Below is a small trained network, with its code and all its weights. Each question gives an input and a target symbol and asks what happens when units are switched off, that is, made to give their printed mean instead of their output.

import numpy as np


def w(rows, s, z=0):
    codes = np.array(rows[::2]) - 128.0
    scale = np.full(codes.shape[1], s)
    scale[-1] = z or s
    return codes * scale


def norm(h):
    return h / np.sqrt((h * h).mean(-1, keepdims=True) + 1e-5)


def f(y):
    return y / 2 * (1 + np.tanh(0.7978845608 * (y + 0.044715 * y**3)))


def softmax(a):
    e = np.exp(a - a.max(-1, keepdims=True))
    return e / e.sum(-1, keepdims=True)


def log_softmax(a):
    a = a - a.max(-1, keepdims=True)
    return a - np.log(np.exp(a).sum(-1, keepdims=True))


def net(x, mask):
    ids = ['αγδζσψ'.index(c) for c in x.split()]
    T = len(ids)
    res = E[ids] + P[:T]
    u = 0
    for l in range(3):
        r = norm(res)
        for j in range(2):
            rows = slice(2 * j, 2 * j + 2)
            q, k, v = (r @ M[l][rows].T for M in (Q, K, V))
            z = softmax(np.where(np.tri(T) > 0, q @ k.T / 2**0.5, -1e9)) @ v
            o = O[l][rows]
            res = res + np.where(mask[u + j], z, o[:, -1]) @ o[:, :-1]
        u += 2
        y = f(norm(res) @ A[l][:, :-1].T + A[l][:, -1])
        res = res + np.where(mask[u : u + 4], y, B[l][:, -1]) @ B[l][:, :-1]
        u += 4
    return log_softmax(norm(res)[-1] @ U[:, :-1].T + U[:, -1])


Q, K, V, O, A, B = {}, {}, {}, {}, {}, {}
E = w([
[149,64,41,50,126,159,159,149,81,133],'α',
[38,66,72,49,153,128,98,117,172,75],'γ',
[61,188,123,186,94,183,121,76,128,160],'δ',
[214,115,236,74,144,99,172,96,142,135],'ζ',
[61,119,131,75,133,46,107,126,90,59],'σ',
[100,167,7,57,194,80,140,104,133,176],'ψ',
],0.018)
P = w([
[197,98,110,146,212,232,131,105,108,80],'0',
[149,253,190,181,128,199,166,53,65,118],'1',
[137,111,134,102,169,127,180,155,138,24],'2',
[155,102,138,88,160,138,160,132,127,57],'3',
[174,42,84,90,171,165,164,126,127,78],'4',
[168,130,187,66,86,96,115,152,135,99],'5',
[139,96,130,104,123,175,128,74,67,138],'6',
[156,66,101,87,157,178,107,74,70,126],'7',
[163,130,171,73,89,191,93,60,74,180],'8',
[180,46,93,91,91,141,94,98,53,140],'9',
[164,99,156,80,87,169,64,60,38,162],'10',
],0.0063)
Q[0] = w([
[114,104,57,1,133,110,172,51,67,87],'0.h1',
[154,119,167,205,196,111,214,138,128,115],'0.h1',
[107,184,134,180,176,177,95,120,130,133],'0.h2',
[152,121,107,146,119,141,97,54,117,178],'0.h2',
],0.0069)
K[0] = w([
[254,125,165,125,109,39,191,94,190,135],'0.h1',
[145,112,114,34,24,163,106,217,35,112],'0.h1',
[61,117,74,218,148,103,77,123,143,117],'0.h2',
[150,171,173,81,183,167,191,153,148,174],'0.h2',
],0.0062)
V[0] = w([
[157,114,204,127,83,193,80,126,199,89],'0.h1',
[67,102,78,236,71,93,10,210,142,142],'0.h1',
[241,101,177,70,128,165,153,117,191,165],'0.h2',
[94,179,13,77,162,149,2,207,43,108],'0.h2',
],0.0061)
O[0] = w([
[145,117,140,169,141,194,208,192,208,177,77],'0.h1',
[158,129,47,107,197,156,111,143,101,77,7],'0.h1',
[172,140,106,152,186,180,112,11,75,84,144],'0.h2',
[164,82,100,116,117,158,253,176,136,136,203],'0.h2',
],0.0073,0.011)
A[0] = w([
[120,113,140,120,138,155,67,57,167,106,215],'0.n1',
[94,98,3,71,95,178,38,161,214,151,124],'0.n2',
[108,172,72,230,137,187,36,179,157,153,7],'0.n3',
[95,126,109,87,99,52,168,208,155,187,135],'0.n4',
],0.0064,0.0017)
B[0] = w([
[62,134,129,130,116,100,61,156,99,119,152],'0.n1',
[129,213,164,132,111,139,114,167,141,113,214],'0.n2',
[148,103,140,89,102,142,136,151,127,253,130],'0.n3',
[130,108,132,128,158,163,153,103,129,151,252],'0.n4',
],0.014,0.0036)
Q[1] = w([
[176,213,110,2,90,75,138,136,122,96],'1.h1',
[76,183,55,47,132,75,96,165,41,164],'1.h1',
[165,155,50,60,53,179,228,100,113,196],'1.h2',
[147,107,41,227,246,76,57,232,133,133],'1.h2',
],0.0061)
K[1] = w([
[111,148,42,170,170,135,113,78,162,120],'1.h1',
[200,148,89,89,249,56,80,26,222,210],'1.h1',
[220,223,121,161,204,88,154,71,140,124],'1.h2',
[33,113,3,194,86,181,113,169,163,129],'1.h2',
],0.0067)
V[1] = w([
[110,193,31,103,77,147,184,106,166,170],'1.h1',
[174,62,172,171,82,195,65,238,64,102],'1.h1',
[195,100,253,234,138,186,154,150,75,101],'1.h2',
[100,134,104,104,153,137,124,110,129,135],'1.h2',
],0.007)
O[1] = w([
[85,157,50,124,139,177,152,189,132,178,225],'1.h1',
[199,59,167,116,151,207,186,65,129,1,2],'1.h1',
[145,138,90,105,152,183,143,127,246,71,71],'1.h2',
[188,161,141,42,199,96,119,214,112,184,150],'1.h2',
],0.0097,0.0089)
A[1] = w([
[122,154,103,63,153,52,159,69,117,110,5],'1.n1',
[79,191,101,98,133,163,149,165,210,126,119],'1.n2',
[96,255,156,144,163,151,182,81,124,193,155],'1.n3',
[128,146,76,129,114,108,164,51,222,108,74],'1.n4',
],0.008,0.0018)
B[1] = w([
[147,32,170,228,118,72,50,229,123,140,175],'1.n1',
[155,201,215,253,126,155,196,2,86,80,221],'1.n2',
[156,56,131,79,126,108,100,210,155,26,253],'1.n3',
[190,202,128,238,104,60,70,151,98,100,188],'1.n4',
],0.0085,0.0043)
Q[2] = w([
[142,137,53,106,154,76,255,201,65,33],'2.h1',
[176,173,127,112,169,99,49,84,148,108],'2.h1',
[113,79,98,154,117,139,129,87,233,119],'2.h2',
[54,143,184,120,108,160,135,78,148,177],'2.h2',
],0.009)
K[2] = w([
[217,148,192,146,215,83,190,171,136,148],'2.h1',
[165,170,179,219,21,246,154,2,193,150],'2.h1',
[119,97,156,158,148,142,76,103,189,91],'2.h2',
[164,186,174,207,108,80,35,121,159,182],'2.h2',
],0.0077)
V[2] = w([
[162,168,102,82,2,224,64,79,138,117],'2.h1',
[210,187,200,43,245,87,156,243,81,135],'2.h1',
[125,146,97,52,248,153,155,189,133,139],'2.h2',
[240,156,111,122,62,121,164,119,169,117],'2.h2',
],0.0054)
O[2] = w([
[80,193,128,108,113,111,138,185,116,129,3],'2.h1',
[210,224,146,177,131,227,166,136,244,151,223],'2.h1',
[149,181,179,254,159,21,238,114,104,42,176],'2.h2',
[67,19,128,55,158,141,220,196,161,124,114],'2.h2',
],0.0062,0.0033)
A[2] = w([
[204,69,98,14,189,136,200,231,70,139,130],'2.n1',
[125,209,175,199,132,88,79,133,130,10,102],'2.n2',
[199,43,152,194,234,2,116,123,95,146,4],'2.n3',
[142,12,188,83,108,164,112,188,228,179,149],'2.n4',
],0.0073,0.0035)
B[2] = w([
[96,131,101,183,79,30,103,66,186,96,255],'2.n1',
[224,160,141,110,167,125,2,129,100,108,158],'2.n2',
[128,76,203,187,156,174,125,91,59,149,159],'2.n3',
[113,99,61,84,158,247,182,143,97,135,158],'2.n4',
],0.0095,0.0079)
U = w([
[130,124,85,166,40,104,196,54,235,113,120],'α',
[208,178,135,173,128,140,70,97,140,93,216],'γ',
[114,90,94,51,129,253,204,115,185,205,176],'δ',
[118,32,70,36,129,161,63,145,152,108,60],'ζ',
[127,28,137,212,212,145,154,101,99,174,4],'σ',
[119,141,73,137,100,102,94,175,109,223,159],'ψ',
],0.0066,0.0018)

Each question gives the input, a string of symbols that net reads in full, and the target symbol t.
The units are the heads (2 rows each of Q, K, V and O) and the neurons (one row each of A and B). Each row of codes is followed by its name. A weight is (code - 128) times the scale printed after its matrix; where a second scale follows, it is the last column's (O, A, B and U).
mask holds one flag per unit, layer by layer, with each layer's heads first. A switched-off unit (its flag False) gives its mean, the last column of its rows in O or B, instead of its output. The means were averaged over made-up inputs and are rounded, as every weight is.
A unit's drop is (log p(t) with every unit on - log p(t) with that unit switched off) / (log p(t) with every unit on - log p(t) with every unit switched off).
The circuit of an input: a set's keep is (log p(t) with only the set's units on - log p(t) with every unit switched off) / (log p(t) with every unit on - log p(t) with every unit switched off). Starting from the 12 units with the biggest drops (on a tie, the unit counted first), units are removed one at a time, each time the one whose removal leaves the highest keep (on an exact tie, the one counted first), for as long as the keep stays at least 0.8.
circuit, biggest first: the units of the circuit, biggest drop first
top k neurons: the k neurons with the biggest drops, biggest first
top k neurons in layer l: the k neurons of layer l with the biggest drops, biggest first
which heads matter: for each layer, one digit per head in row order, 1 if its drop is at least 0.15 and else 0, layers parted by /
input ψ α γ ζ γ α σ, target γ: top 2 neurons	[1.n2 1.n4]
input α α γ ζ γ α γ α α α ψ, target γ: top 3 neurons	[1.n4 1.n3 2.n2]
input ψ ζ α, target γ: top 2 neurons	[1.n4 1.n2]
input γ ζ ψ α δ α δ δ α α ψ, target α: circuit, biggest first	[1.h2 1.n2]
input δ α α δ γ α ψ α σ ζ ζ, target ζ: which heads matter	01 / 01 / 11
input α ζ α α σ α σ, target α: which heads matter	10 / 01 / 11
input σ ψ α α α α α α ζ ζ α, target ζ: top 4 neurons	[1.n4 0.n2 0.n4 0.n1]
input ζ α σ ζ σ α γ σ, target ζ: which heads matter	11 / 11 / 11
input α δ α α σ δ α, target α: circuit, biggest first	[2.n1 1.h1]
input α α ζ ψ σ α, target δ: circuit, biggest first	[0.h1 2.n4]
input α γ ζ δ σ ψ σ α δ ψ, target α: circuit, biggest first	[0.h1 1.h2]
input ζ σ ψ α ψ γ, target γ: top 4 neurons	[1.n2 1.n4 2.n2 0.n2]
input γ σ σ α α α α ζ γ δ, target γ: which heads matter	00 / 11 / 00
input α α α σ γ α ζ ψ σ, target α: top 3 neurons in layer 1	[1.n2 1.n4 1.n1]
input ψ γ ζ δ γ α, target γ: circuit, biggest first	[0.h2 1.h2 1.n2]
input α σ σ γ α ζ, target γ: top 2 neurons	[1.n4 2.n2]
input α α α α δ α δ γ σ, target σ: which heads matter	00 / 10 / 00
input α α γ α α α γ, target γ: which heads matter	00 / 00 / 00
input α ψ γ δ ψ α ψ α ζ ψ, target δ: circuit, biggest first	[0.h1 2.n1 0.n4]
input α ψ α ψ ψ ζ ψ δ ψ, target δ: which heads matter	10 / 01 / 01
input α σ ψ σ α σ σ ζ α α δ, target γ: which heads matter	01 / 11 / 00
input α α σ α δ σ, target σ: which heads matter	00 / 00 / 00
input ψ α α γ α ψ ζ δ σ γ, target α: which heads matter	10 / 01 / 01
input σ α γ α δ, target δ: which heads matter	00 / 10 / 00
input α δ ζ ζ, target ζ: top 2 neurons	[0.n1 1.n2]
